Where the symbols take the objects:
ga: Z915->Z407, Z858->Z562, Z345->Z454, Z938->Z199, Z351->Z315, Z439->Z372, Z961->Z715, Z194->Z412, Z562->Z439, Z659->Z858, Z206->Z371, Z199->Z244, Z629->Z305, Z303->Z948, Z189->Z642, Z676->Z584, Z461->Z579, Z398->Z189, Z228->Z56, Z244->Z351, Z596->Z629, Z284->Z398, Z948->Z167, Z412->Z492, Z545->Z228, Z554->Z345, Z305->Z689, Z731->Z281, Z256->Z676, Z315->Z206, Z320->Z545, Z668->Z938, Z703->Z961, Z56->Z303, Z192->Z596, Z407->Z703, Z730->Z659, Z243->Z461, Z372->Z192, Z715->Z256, Z454->Z730, Z579->Z473, Z473->Z320, Z492->Z668, Z642->Z243, Z371->Z554, Z281->Z915, Z167->Z731, Z584->Z284, Z689->Z194
fe: Z915->Z439, Z858->Z703, Z345->Z676, Z938->Z579, Z351->Z642, Z439->Z915, Z961->Z659, Z194->Z228, Z562->Z407, Z659->Z961, Z206->Z398, Z199->Z461, Z629->Z948, Z303->Z305, Z189->Z315, Z676->Z345, Z461->Z199, Z398->Z206, Z228->Z194, Z244->Z243, Z596->Z167, Z284->Z371, Z948->Z629, Z412->Z545, Z545->Z412, Z554->Z584, Z305->Z303, Z731->Z192, Z256->Z454, Z315->Z189, Z320->Z492, Z668->Z473, Z703->Z858, Z56->Z689, Z192->Z731, Z407->Z562, Z730->Z715, Z243->Z244, Z372->Z281, Z715->Z730, Z454->Z256, Z579->Z938, Z473->Z668, Z492->Z320, Z642->Z351, Z371->Z284, Z281->Z372, Z167->Z596, Z584->Z554, Z689->Z56

The rows follow the links: the fewer symbols apart two objects are, the more alike their rows tend to be.

Each row is also shifted at random along 2 hidden directions that mean nothing.

Some objects, each with a row of numbers:
Z398 -> [ -4  -4  11   8  21   4  22  -9 -13 -33 -17  11  38 -34 -40 -45 -21  22  10 -14   4 -21 -10  -9  51  19 -22 -38 -21 -10   8  -3  -7  29   7   1  16 -14]
Z545 -> [ -2  -7 -23  -1 -40  11 -37   2  18  32  17  12 -37  46  20  30  23  12 -15  21  -1  19 -15  32 -36 -11  47  18  11  26 -18   0   0 -55  10   7 -24  21]
Z206 -> [ 81   3   4   1  54 -15  10   0 -19  -1 -10   2  10 -17 -16  -5 -12 -10  22   6 -12 -16   3 -33   4  15 -13   3  -7 -12  11  -8  -7  16 -23   6   9  -8]
Z915 -> [ 46  11   7 -16  12 -22  -3  19   6  24   5 -11 -11  15  25  23  14 -28   7  -2 -11  16  26 -22 -23 -17  -4  26  25  -8  -3   1   2   1 -28 -13   9   7]
Z659 -> [-35   5  -3  19  -7  29  17  -8 -18 -20 -12  -1   3  -6   6 -12  -2  30   1   5   6  -7 -20   6  10  18  -7 -20 -40   1  -1   3 -24  11  33  19  -7   6]
Z948 -> [  6  14  19  -4 -19  -6   3 -14  16  -7   9 -20 -17  -9 -14   1 -11  -1  -6   2   4  28   4  22  13  -6 -23  -7   8 -19   9   9  35  22  17   9   4 -23]
Z189 -> [ 19 -10 -12  -9  21  -9  -9   6   2  21 -12  21  29   9 -23 -21  13  25  -6   2  -9  -7  -9   0  25   2  16 -14   0   6 -13  -9 -11 -24   2  -2  19  15]
Z642 -> [ 80 -17 -12   3  31   3  -1   7   3   6 -12  19  23 -11 -29 -25  11   5  -8   1  -3   0  -5   3  19  10   8 -16 -16   4   6  -8 -23  -2  -4  -9   6   2]
Z303 -> [ 53  13  20   8 -33  13  13 -24   5 -37  11 -13 -15 -25 -17   0 -27  -6 -12  -6  14  34   2  25   7  -2 -28  -6  -8 -13  25   9  26  33  16  12 -10 -27]
Z56 -> [  8   7   9  10 -35   8   3 -21   9 -14  14  -8 -25  -2 -12   7 -14   3 -14   2  10  26 -10  33  -5   0  -6  -3   0  -5  12   6  22  13  21  17 -14 -17]
Z281 -> [-59  15  18 -12  21 -15   5  -4  19  17   0 -20  -3  -5  10   8   6 -24   8  -3  -4  13  23  -8   8  -9 -26   7  12 -24  10   5  26  28 -15  -7  16 -17]
Z858 -> [-23   4  -4  10 -24  19  -3   0  -6  -1   0   5  -1  21  13 -15   9  40  -7   9  11   3 -21  14   3   6  11 -12 -19   5 -19   3 -16 -16  35  14   1  17]
Z244 -> [-58   6  21 -13  13 -22  -5 -19  -1  -9  12  -2   3  -3 -22 -10 -30   7  25  -8  -8 -20  -2 -17  26   3 -18  -6  27 -15   4   5  27   8 -13  17  12 -14]
Z194 -> [115  -3   3   9 -19  14  27   2 -14 -48   4  -4  -7 -40   3  25 -16 -51 -12 -19  14   9  19   0 -27  -4 -16   8  -7   3  32   0 -11  30 -26 -31 -27 -20]
Z961 -> [ 69   7  -3  -4  -1  -8   3  15 -33  -8   2   0  -8  22  42  23  -4 -13  16 -17  -4 -14  16 -41 -36  -5  16  27  22  14 -15  -6 -24 -13 -29 -13  -1  18]
Z412 -> [-36  -1   2  -1 -22  11   9  -8   1 -22   7  -6  -9 -16  12  24 -10 -35  -2 -18   7  -5  14   0 -21 -10  -3  14  13   7  14   4   8  13 -16 -12 -23 -14]
Z562 -> [-49   1  -6   4 -28  11 -20  -3   4  22   1   8  -1  35   9 -18  23  42 -18  10   1  15 -18  23  11  -2  16 -10   4  10 -33   2  -3 -29  37  10   9  23]

The symbols that take the first to the second take the third to the fourth. What is the fourth?
Answer with the object's name.
[ 30   1  -7   8 -46   6 -19  -6   8   9  19  -3 -31  24  11  18   2  14 -15  11   0  27 -10  35 -28  -8  26  12   7  17  -5   1  10 -28  13  12 -16   8]
to [-98  -5  13  -2 -24   5   4 -13  -1 -19  15  -5 -11 -13   4  20 -21 -18   7 -14   8 -18   1   8  -8  -9  -2   5  20   1  15   3  19   7 -10  -3 -16 -13]
as [-62 -15 -34   2  23   1 -28  14  29  56  -8  16   4  15  -5  -1  33  -2 -14  22  -4  -4  -8  17  -1   4  25  -5 -21  15   1 -13 -15 -35   9  -6  -6  18]
to Z351

[ 69  -5   1   4  -7   8  10   8  21  -2  -9  -1   9 -18 -10  -9  17 -20 -28 -11   9  35  14  28  11 -12 -16 -11  -7  -5  12   9   3  22   7 -24   6 -11]
to [ 73   5  20  -9  30 -17  11 -14 -18 -27  -1  -3   8 -21 -30 -16 -37  -5  20 -11  -8 -14   1 -24  21   9 -27  -2   8 -15  16   3  15  24 -17  15  12 -18]
as [ 12  -6   4   2  -9   6   2   4  26   4  -5   0  15  -9 -16 -23  17   2 -28   2   5  40   6  38  23  -8 -14 -13  -7  -8   0   7   8  14  19 -14  16   0]
to Z244

[-31   8  -1 -11   7 -11  -1  16 -11  15   4  -8  -7  18  39  25   8 -16  17  -2  -6 -12  24 -35 -25  -9   1  18  22  -1 -13   1  -9  -7 -26  -6   0  10]
to [-32 -13 -25   9  15  14  -1   7  17  17  -9   5   3 -18 -14   3  20 -12 -15  21   3  -7 -10  21  -5   9   7  -7 -41   8  21  -6 -17  -3   9  -6 -18   1]
as [-33  -2   8  -5  -3  -1  -3   1 -21 -14  -5  19  22   4  -6 -23 -14  32  15 -15   1 -27 -12 -24  28   8   5 -16  10   4 -21  -1  -4  -8   4  12  14   8]
to Z56

[ 16   6  16 -17  29 -29 -12  -9  -9   3   8  -1   5   7 -17  -9 -23   8  21  -3 -10 -11  -6 -18  15   5  -4   6  28  -9  -5  -3  21  -3 -18  15  14  -8]
to [-76   3  14 -19 -15 -22 -28 -13   4  17  25   1  -7  26  -6   4 -24  13  19  -9 -10 -13  -4 -10   2 -14  17  10  56  -1 -17  -1  33 -29 -10  12  12   2]
as [ -1   7 -10   1  51  -5  11   5 -10   7 -17  -1   4 -12   6  -3   2  -4  15  16  -7 -27  -6 -28  -3  16  -5  -6 -32  -9  12  -8 -21  10  -9   9   6   4]
to Z206

[-70  -5  -5  -4 -13  10   6   0  13  -1   6  -2 -10 -14  13  26   4 -36 -10  -8   7  -2  17  10 -21  -9   0   9   7   5  15   0  11   8 -15 -18 -17 -14]
to [ -7   4   7  -1  -5   2  14   5 -36 -22  -6   1   2   6  25  12 -18  -2  19 -16   3 -25  10 -42 -17   1  -2   4   9   6  -9   3 -16   6 -17   3  -5  10]
as [ 96  17  22  -2  -6  -9  14  -9   6 -23   4 -18 -12 -21  -9   3 -15 -16  -1  -4   4  39  13   9   5  -8 -31   5   8 -19  15   8  29  42  -5   1   8 -26]
to Z351

[ 30 -10 -11 -11 -18  -1 -34  19  29  48   2   6  -1  45   8  -8  42  11 -30   2  -5  45   4  34  -5 -24  26   8  23  13 -23   3   7 -36  15 -19  22  25]
to [ 47  10   8 -18   0 -31 -29  12  20  41  12  -7 -21  45  20  20  13  -9  -2   5 -15  34  22   1 -17 -24  12  29  46  -3 -18   4  24 -21 -17 -11  20  10]
as [-122   -7    5  -14    6  -12  -24    3   -1   22    2   17   21   26  -10  -28    2   43   10   -7  -10  -32  -19   -9   37   -1   18  -13   23    5  -29   -1    3  -31    9    8   24   23]
to Z371

[ 66 -16 -14 -12  23 -10 -26  14   2  29  -6  26  24  22 -18 -22  20  21  -5   4 -10  -5 -11  -4  14  -2  34  -2  14  15 -19  -6 -14 -43  -2 -11  22  24]
to [-35   4  14  -4 -10   7  10  -4 -32 -28   4   9  21   0   8 -14 -19  20  18 -21   4 -30 -13 -29  14   6   0  -9   7   0 -12  -1  -8  -3  -1   6   6  10]
as [ 54   4 -12  -7  48 -25  -7  15  -6  28  -5   8   1  15  -2   2   2   0  20  14 -18 -17  -2 -33 -10   9  12   8  -2   2  -6  -8 -15 -14 -18  10  15  15]
to Z244

[-15  -4  -1 -15 -30 -13 -24  -7  -5   3  30   6 -24  29  17  26 -16  -1  12 -16  -4  -9   6   1 -28 -13  27  26  53  15 -16   4  21 -40 -17  -1 -13   9]
to [ -3   1  -8  -1 -26   6 -22   8  12  26   4   8   1  34   6 -19  28  34 -24   6   1  30 -10  32  10  -6  15  -7   9   8 -32   2  -3 -27  35  -2  12  27]
as [  5 -13 -15 -16 -18  -7 -27  21  25  37  11   5 -17  26  29  33  36 -31 -21   1  -6  19  21  19 -37 -28  33  27  29  20  -8   0   4 -36 -21 -34 -11  17]
to Z730

[-41 -10 -15 -17 -24 -12 -46  21  43  77   8  11   0  56  12  -6  52  18 -26   8  -6  37   2  37   0 -28  35   9  38  11 -38   1  14 -49  18 -18  25  33]
to [ 27   2   2  -2 -13  -2   3   7 -39 -25   4  11   2   9  25   2 -17  15  22 -17   4 -27  -2 -39  -8   2   7   6  18  10 -23  -1 -22 -15 -13   4  -3  11]
as [-68   8  -3  24  30  25  43 -10 -20 -36 -24  -7   8 -44  -1 -18 -15   6   8  15   9 -31 -15 -25  15  33 -33 -30 -70 -14  25  -4 -31  46  16  20 -10 -16]
to Z243

[ 70  -3   1  -9   4  -3  -7   0 -22 -14   3  20  20  16 -15 -22 -10  30   5 -15  -3 -15 -10 -18  17   3  10 -10  16  12 -20  -3 -12 -21  -2   2  17  19]
to [-30  -6 -21  11 -18  19  -9  -5  13   8   1   0 -15   1   4  22  11  -4 -20  14   4   3 -18  28 -21   6  21   2 -22  15  15  -4 -10 -15  19   7 -31   3]
as [-36 -11 -22  13  -3  18  -5  -1  16  11  -4   5  -3  -5  -4   9  18 -11 -20  23   4   0 -10  24 -11   4  17  -3 -29  14  18  -3 -17 -12  11   0 -25   0]
to Z731

[ 25   3 -15   3  44  -7   6  10 -15  10 -14   0   0   0   8   1   4  -1  13  14 -15 -19  -6 -35  -6  17   2   3 -25  -3  -1  -8 -28  -2  -7   8   1  10]
to [ -6   2  13  10 -16  20  16  -8  14 -14 -12  -3  15 -18 -22 -33   4  12 -20  -3  14  23  -6  30  40  -2 -28 -30 -20 -11  10   8   3  31  32   0  14 -11]
as [ 92  -6   0   4  -5  13  15   8  18  -4 -10  -4   3 -18 -11   4  20 -36 -27  -9   8  30  22  21  -3 -10 -15  -1 -10  -2  19   3  -5  21  -4 -31   1 -12]
to Z199

[-27 -11   3  -1  18   3   4  -4  -5  -7 -11  16  38 -12 -34 -38  -5  23   3  -9   0 -20 -14  -8  42   6  -5 -26  -8  -9  -7  -5  -5   6   4   3  20  -2]
to [ 58   7 -13   9  31   4  16  10 -22  -3 -15  -2   0  -4  13   3   8   4  15  15  -5 -20 -10 -35 -15  18   3   0 -33   0   6  -5 -34  -1  -4   8  -6   7]
as [104 -14 -14  -6 -14   0 -15  22  19  25   5  11 -11  16  19  26  30 -34 -25  -3  -4  35  24  22 -33 -21  22  23  23  17  -3   8  -5 -27 -19 -37  -6  11]
to Z731

[ 10 -10  -6  -1  -5  -1   6   9  24  12  -1  -2  -3  -8   5  11  19 -38 -20  -9   6  27  23  18 -11 -15  -8   6   5  -1  19   3   4  15 -10 -34  -4  -8]
to [ 43   6   8  -9  41 -32 -14   0  -4  18   4   0   2   9 -17  -6  -9   3  23   7 -16 -14  -3 -31  10   4   3   4  21 -12  -8  -6   9 -11 -21  11  20  -2]
as [-115    5   27    0  -10    0   18  -29   -4  -42   13  -14   -2  -34  -29   -2  -46   -5   16  -18    6  -25   -5   -3   25   -1  -27  -10   11  -13   18    6   29   38   -2   13   -9  -33]
to Z730

